Look-ups in named tables: a row name and a column name give one cell, copied from the table.

sez =
	zek	norav	mavupe	ved	vep	zot	muvapu
voluses	190	203	212	162	172	241	109
defemo	157	179	171	197	237	222	203
roz	228	104	172	171	153	197	224
duten	126	249	163	157	235	153	188
sozit	154	50	235	232	163	153	159

duten, ved => 157
sozit, vep => 163
sozit, ved => 232
roz, zot => 197
voluses, muvapu => 109
defemo, norav => 179
defemo, muvapu => 203
voluses, norav => 203

Table rege
        mikove  mopase   baga    bir    med   mos   gif  lozozu   por  vituzo
dop       0.46   -0.47  -0.13  -0.50   0.12  0.34  0.28   -0.33  0.78    0.69
sog       0.48   -0.50  -0.13  -0.51   0.04  0.45  0.27   -0.30  0.73    0.69
ded       0.46   -0.48  -0.13  -0.50   0.09  0.38  0.28   -0.32  0.77    0.69
sinida    0.40   -0.44  -0.11  -0.47   0.28  0.15  0.30   -0.34  0.87    0.68
bes       0.51   -0.52  -0.14  -0.52  -0.02  0.52  0.26   -0.28  0.70    0.70
muroke    0.42   -0.45  -0.12  -0.49   0.23  0.20  0.30   -0.33  0.84    0.68
lupavo    0.53   -0.52  -0.15  -0.53  -0.07  0.60  0.24   -0.27  0.66    0.70
peg       0.45   -0.47  -0.13  -0.50   0.15  0.30  0.28   -0.33  0.79    0.69
vav       0.43   -0.46  -0.13  -0.49   0.19  0.23  0.30   -0.33  0.81    0.68

lozozu of vav is -0.33
lozozu of lupavo is -0.27
mikove of ded is 0.46
lozozu of bes is -0.28
bir of lupavo is -0.53
med of dop is 0.12
por of peg is 0.79
por of sog is 0.73
mopase of muroke is -0.45
vituzo of sinida is 0.68

zipa =
cols = duruz, dotike, gup, bag, sonisu, kuda, nupo, mag, rem
fav: [0.80, 0.45, 0.70, 0.23, 0.36, 0.17, 0.72, 0.48, 0.58]
verebod: [0.15, 0.40, 0.23, 0.70, 0.42, 0.71, 0.37, 0.57, 0.39]
pesobik: [0.79, 0.46, 0.71, 0.22, 0.36, 0.17, 0.72, 0.47, 0.59]

bag of fav is 0.23
dotike of verebod is 0.40
duruz of fav is 0.80
nupo of verebod is 0.37
dotike of pesobik is 0.46
nupo of fav is 0.72
rem of pesobik is 0.59
duruz of pesobik is 0.79
bag of verebod is 0.70
mag of fav is 0.48
kuda of fav is 0.17
dotike of fav is 0.45
nupo of pesobik is 0.72
sonisu of pesobik is 0.36
gup of fav is 0.70
mag of verebod is 0.57
mag of pesobik is 0.47
Row with the largest duruz: fav

bur:
columns: sene, gon
zivu: [88, 114]
lor: [-752, -722]
sodulid: [677, 837]
gabugo: [-348, -406]
fupal: [780, 835]
vis: [-964, -987]

What is the gon of fupal in bur? 835
What is the gon of vis in bur? -987
What is the gon of sodulid in bur? 837
What is the sene of zivu in bur? 88
What is the gon of zivu in bur? 114
What is the gon of gabugo in bur? -406
What is the sene of lor in bur? -752
What is the sene of fupal in bur? 780
What is the sene of gabugo in bur? -348
What is the sene of vis in bur? -964
What is the gon of lor in bur? -722
What is the sene of sodulid in bur? 677

binoni:
cols = luz, suf
lud: [163, 131]
fibori: [193, 140]
zim: [173, 127]
garaka: [244, 70]
takid: [244, 11]
bepovuf: [99, 67]
kigo: [115, 78]
zedi: [104, 208]

What is the suf of lud in binoni? 131
What is the luz of lud in binoni? 163
What is the luz of zim in binoni? 173
What is the luz of zedi in binoni? 104
What is the suf of bepovuf in binoni? 67
What is the suf of takid in binoni? 11
What is the luz of garaka in binoni? 244
What is the luz of bepovuf in binoni? 99
What is the suf of garaka in binoni? 70
What is the suf of fibori in binoni? 140
What is the suf of zim in binoni? 127
What is the luz of kigo in binoni? 115

nanomut
|  | sofad | fas | rufule | nibof | zil | bibotip | zonuk | gid |
|---|---|---|---|---|---|---|---|---|
| vatig | 2.746 | 3.785 | 3.552 | 5.044 | 4.940 | 4.137 | 3.188 | 3.610 |
| sitad | 4.969 | 4.984 | 4.684 | 3.899 | 3.435 | 5.308 | 4.444 | 3.767 |
| banum | 5.613 | 5.389 | 2.310 | 3.750 | 3.841 | 4.908 | 4.569 | 3.888 |
| miz | 5.009 | 3.427 | 5.113 | 4.077 | 5.710 | 3.330 | 4.558 | 3.642 |
| vovaz | 6.227 | 3.338 | 6.136 | 2.660 | 3.317 | 2.490 | 1.139 | 2.835 |
| fepepo | 4.056 | 3.913 | 4.584 | 3.821 | 5.319 | 2.662 | 3.676 | 2.776 |
| toz | 2.877 | 5.389 | 1.745 | 8.220 | 2.706 | 3.714 | 4.614 | 3.767 |
| pem | 2.157 | 3.440 | 5.167 | 6.770 | 5.231 | 4.733 | 4.947 | 3.429 |
| zir | 2.555 | 5.318 | 4.190 | 5.595 | 5.415 | 5.621 | 4.333 | 6.462 |
| sofu | 5.178 | 4.573 | 3.647 | 2.080 | 3.408 | 3.370 | 5.445 | 3.935 |
| bub | 5.922 | 3.130 | 4.715 | 4.408 | 5.581 | 3.848 | 5.454 | 5.649 |
| kar | 5.196 | 5.278 | 3.607 | 3.518 | 4.349 | 5.805 | 4.379 | 6.320 |
| libi | 3.730 | 4.220 | 4.114 | 3.827 | 4.799 | 5.427 | 4.527 | 5.597 |
| difeman | 5.018 | 3.288 | 6.465 | 1.499 | 3.299 | 3.232 | 4.100 | 5.005 |

libi, gid: 5.597
pem, zonuk: 4.947
vovaz, sofad: 6.227
miz, fas: 3.427
bub, zil: 5.581
difeman, sofad: 5.018
kar, fas: 5.278
Which row has the largest rufule? difeman

